Below are the code and all the weights of a small trained network. Each question names an input and a target symbol and asks about switching units off, where a switched-off unit gives its printed mean instead of its output.

import numpy as np


def w(rows, s, z=0):
    codes = np.array(rows[::2]) - 128.0
    scale = np.full(codes.shape[1], s)
    scale[-1] = z or s
    return codes * scale


def norm(h):
    return h / np.sqrt((h * h).mean(-1, keepdims=True) + 1e-5)


def f(y):
    return y / 2 * (1 + np.tanh(0.7978845608 * (y + 0.044715 * y**3)))


def softmax(a):
    e = np.exp(a - a.max(-1, keepdims=True))
    return e / e.sum(-1, keepdims=True)


def log_softmax(a):
    a = a - a.max(-1, keepdims=True)
    return a - np.log(np.exp(a).sum(-1, keepdims=True))


def net(x, mask):
    ids = ['αβγεζηθμξπτψω'.index(c) for c in x.split()]
    T = len(ids)
    res = E[ids] + P[:T]
    u = 0
    for l in range(2):
        r = norm(res)
        for j in range(3):
            rows = slice(4 * j, 4 * j + 4)
            q, k, v = (r @ M[l][rows].T for M in (Q, K, V))
            z = softmax(np.where(np.tri(T) > 0, q @ k.T / 4**0.5, -1e9)) @ v
            o = O[l][rows]
            res = res + np.where(mask[u + j], z, o[:, -1]) @ o[:, :-1]
        u += 3
        y = f(norm(res) @ A[l][:, :-1].T + A[l][:, -1])
        res = res + np.where(mask[u : u + 4], y, B[l][:, -1]) @ B[l][:, :-1]
        u += 4
    return log_softmax(norm(res)[-1] @ U[:, :-1].T + U[:, -1])


Q, K, V, O, A, B = {}, {}, {}, {}, {}, {}
E = w([
[121,100,146,113,130],'α',
[147,248,175,135,105],'β',
[214,166,151,132,98],'γ',
[124,125,120,111,121],'ε',
[114,119,133,106,128],'ζ',
[123,233,139,148,119],'η',
[144,102,124,109,136],'θ',
[120,117,120,132,138],'μ',
[112,129,122,122,127],'ξ',
[2,113,60,171,143],'π',
[124,118,122,127,123],'τ',
[143,107,131,109,135],'ψ',
[105,126,134,125,128],'ω',
],0.0017)
P = w([
[142,160,113,163,154],'0',
[60,81,231,29,74],'1',
[53,68,202,48,57],'2',
[62,57,169,60,23],'3',
[55,53,146,80,17],'4',
[57,52,143,95,2],'5',
],0.00061)
Q[0] = w([
[191,174,101,195,235],'0.h0',
[191,177,109,193,234],'0.h0',
[175,200,44,196,214],'0.h0',
[180,195,53,197,220],'0.h0',
[210,231,80,127,151],'0.h1',
[223,226,176,98,78],'0.h1',
[199,228,48,131,164],'0.h1',
[145,200,16,150,200],'0.h1',
[201,216,88,250,154],'0.h2',
[224,228,218,84,55],'0.h2',
[214,227,99,252,149],'0.h2',
[234,247,155,247,116],'0.h2',
],0.0038)
K[0] = w([
[186,197,172,160,91],'0.h0',
[185,198,176,161,93],'0.h0',
[189,201,152,187,93],'0.h0',
[188,201,155,181,93],'0.h0',
[87,61,220,147,89],'0.h1',
[155,124,255,113,31],'0.h1',
[71,50,210,145,101],'0.h1',
[45,46,152,143,140],'0.h1',
[151,76,207,120,3],'0.h2',
[213,239,243,116,100],'0.h2',
[161,85,212,121,3],'0.h2',
[191,130,238,106,7],'0.h2',
],0.0038)
V[0] = w([
[107,159,54,101,129],'0.h0',
[131,128,195,108,187],'0.h0',
[147,147,191,173,134],'0.h0',
[121,57,132,144,125],'0.h0',
[149,154,53,127,149],'0.h1',
[145,84,194,160,149],'0.h1',
[98,125,169,115,103],'0.h1',
[140,143,78,129,150],'0.h1',
[49,151,170,6,173],'0.h2',
[130,70,159,138,106],'0.h2',
[183,108,92,245,72],'0.h2',
[109,151,151,209,134],'0.h2',
],0.0023)
O[0] = w([
[60,98,206,92,98,132],'0.h0',
[95,150,20,233,83,158],'0.h0',
[165,102,36,121,202,84],'0.h0',
[153,253,135,123,94,144],'0.h0',
[130,118,85,63,9,117],'0.h1',
[99,218,117,177,220,99],'0.h1',
[142,111,178,151,210,152],'0.h1',
[134,135,109,88,40,120],'0.h1',
[205,65,228,9,209,249],'0.h2',
[125,213,166,111,72,89],'0.h2',
[33,190,52,253,40,22],'0.h2',
[81,151,146,235,207,117],'0.h2',
],0.0014,0.0019)
A[0] = w([
[66,102,94,99,244,104],'0.n0',
[48,151,128,145,109,70],'0.n1',
[3,215,27,238,134,192],'0.n2',
[20,118,201,114,115,6],'0.n3',
],0.0022,0.0011)
B[0] = w([
[139,166,144,215,4,113],'0.n0',
[212,68,168,87,134,65],'0.n1',
[152,99,198,42,214,2],'0.n2',
[254,93,95,112,169,199],'0.n3',
],0.0016,0.00067)
Q[1] = w([
[30,64,87,120,203],'1.h0',
[220,175,113,131,45],'1.h0',
[8,49,41,171,178],'1.h0',
[15,55,40,164,148],'1.h0',
[123,6,205,16,55],'1.h1',
[23,199,104,114,247],'1.h1',
[113,249,50,238,218],'1.h1',
[215,232,93,235,47],'1.h1',
[247,253,150,198,147],'1.h2',
[122,236,20,243,235],'1.h2',
[107,11,235,14,24],'1.h2',
[8,4,88,58,119],'1.h2',
],0.0041)
K[1] = w([
[13,89,48,112,190],'1.h0',
[246,211,224,155,133],'1.h0',
[13,125,45,165,210],'1.h0',
[21,137,58,171,222],'1.h0',
[122,160,10,197,236],'1.h1',
[73,28,210,16,127],'1.h1',
[128,87,243,50,25],'1.h1',
[177,216,238,214,10],'1.h1',
[242,194,252,46,19],'1.h2',
[44,81,250,63,90],'1.h2',
[197,168,5,203,182],'1.h2',
[11,46,4,200,237],'1.h2',
],0.0041)
V[1] = w([
[34,115,148,94,113],'1.h0',
[147,97,76,128,204],'1.h0',
[142,95,77,129,207],'1.h0',
[6,112,151,73,101],'1.h0',
[93,131,103,53,206],'1.h1',
[206,168,146,189,49],'1.h1',
[84,187,137,125,144],'1.h1',
[72,68,109,79,195],'1.h1',
[127,193,186,86,137],'1.h2',
[73,186,87,113,114],'1.h2',
[83,101,202,191,164],'1.h2',
[45,143,203,101,162],'1.h2',
],0.0021)
O[1] = w([
[76,203,96,160,91,207],'1.h0',
[127,72,200,89,75,63],'1.h0',
[125,75,204,84,68,62],'1.h0',
[62,205,101,171,95,247],'1.h0',
[239,110,56,88,220,172],'1.h1',
[51,162,173,83,22,82],'1.h1',
[181,236,119,124,119,96],'1.h1',
[182,86,92,172,220,177],'1.h1',
[176,147,88,76,31,178],'1.h2',
[185,222,66,185,168,79],'1.h2',
[103,99,221,210,23,105],'1.h2',
[172,103,103,240,3,172],'1.h2',
],0.0016,0.0012)
A[1] = w([
[192,200,190,60,139,87],'1.n0',
[136,211,137,126,104,125],'1.n1',
[224,143,197,93,112,42],'1.n2',
[1,36,100,162,149,6],'1.n3',
],0.0037,0.0013)
B[1] = w([
[127,139,121,229,192,244],'1.n0',
[191,117,167,164,177,147],'1.n1',
[118,192,137,164,201,218],'1.n2',
[87,125,90,201,252,245],'1.n3',
],0.0031,0.0012)
U = w([
[253,253,253,251,252,206],'α',
[251,251,252,182,3,106],'β',
[4,253,253,3,17,154],'γ',
[3,3,4,3,4,124],'ε',
[252,3,253,3,253,255],'ζ',
[228,80,69,130,3,68],'η',
[175,249,4,14,132,28],'θ',
[253,40,6,169,82,45],'μ',
[3,4,3,253,253,222],'ξ',
[253,11,15,251,39,46],'π',
[28,252,4,235,3,97],'τ',
[234,250,3,8,222,35],'ψ',
[18,4,253,253,3,118],'ω',
],0.0041,0.0035)

Each question gives the input, a string of symbols that net reads in full, and the target symbol t.
The units are the heads (4 rows each of Q, K, V and O) and the neurons (one row each of A and B). Each row of codes is followed by its name. A weight is (code - 128) times the scale printed after its matrix; where a second scale follows, it is the last column's (O, A, B and U).
mask holds one flag per unit, layer by layer, with each layer's heads first. A switched-off unit (its flag False) gives its mean, the last column of its rows in O or B, instead of its output. The means were averaged over made-up inputs and are rounded, as every weight is.
A unit's drop is (log p(t) with every unit on - log p(t) with that unit switched off) / (log p(t) with every unit on - log p(t) with every unit switched off).
The circuit of an input: a set's keep is (log p(t) with only the set's units on - log p(t) with every unit switched off) / (log p(t) with every unit on - log p(t) with every unit switched off). Starting from the 12 units with the biggest drops (on a tie, the unit counted first), units are removed one at a time, each time the one whose removal leaves the highest keep (on an exact tie, the one counted first), for as long as the keep stays at least 0.8.
circuit, biggest first: the units of the circuit, biggest drop first
k most important neurons: the k neurons with the biggest drops, biggest first
k most important neurons of layer l: the k neurons of layer l with the biggest drops, biggest first
heads that matter: for each layer, one digit per head in row order, 1 if its drop is at least 0.15 and else 0, layers parted by /
drop of u: that unit's drop, to one decimal
input ε γ ζ ω ξ, target ε: 2 most important neurons	[1.n0, 1.n2]
input γ ψ τ ω ξ τ, target γ: circuit, biggest first	[1.h1, 0.h2]
input ω ε η ψ, target ω: heads that matter	001 / 001
input ω ζ ξ, target ω: 2 most important neurons	[0.n0, 1.n0]
input ζ ζ ξ ω μ, target ζ: circuit, biggest first	[0.h2]
input β γ ξ, target β: 2 most important neurons	[1.n3, 0.n3]
input ζ π ζ θ ξ ε, target ζ: heads that matter	001 / 010
input ω ξ π ξ ω, target ω: circuit, biggest first	[1.h2, 1.n0]
input ω ζ γ ε, target ω: circuit, biggest first	[1.h2, 0.h2]
input ε γ ζ, target ε: circuit, biggest first	[0.h1, 0.h2]
input ζ γ γ, target β: circuit, biggest first	[1.h1, 0.h2, 1.n1]
input γ ζ ζ ζ η ξ, target γ: circuit, biggest first	[1.h1, 0.h2]
input α ξ ζ ε τ ζ, target α: heads that matter	111 / 000
input τ ω γ β ε, target τ: circuit, biggest first	[0.h2]
input β ξ θ, target β: heads that matter	000 / 011
input β ζ γ μ γ, target β: heads that matter	001 / 110
input ε ζ ξ ζ π τ, target ε: 2 most important neurons of layer 1	[1.n0, 1.n2]
input ζ π π θ ξ, target ζ: 2 most important neurons	[1.n3, 1.n2]
input β ψ ζ ψ, target β: drop of 1.n3	0.3
input α ζ ζ γ ζ ξ, target α: drop of 0.h2	0.7
input γ ψ γ γ ζ, target γ: drop of 0.h2	0.3
input ζ ε ζ β ζ ω, target ζ: drop of 1.h1	0.1
input β ζ ξ ζ α τ, target β: most important neuron	[1.n3]
input ω ζ ζ, target ω: 2 most important neurons	[0.n0, 1.n0]
input ε ζ γ ξ ζ ξ, target ε: 2 most important neurons of layer 1	[1.n0, 1.n2]
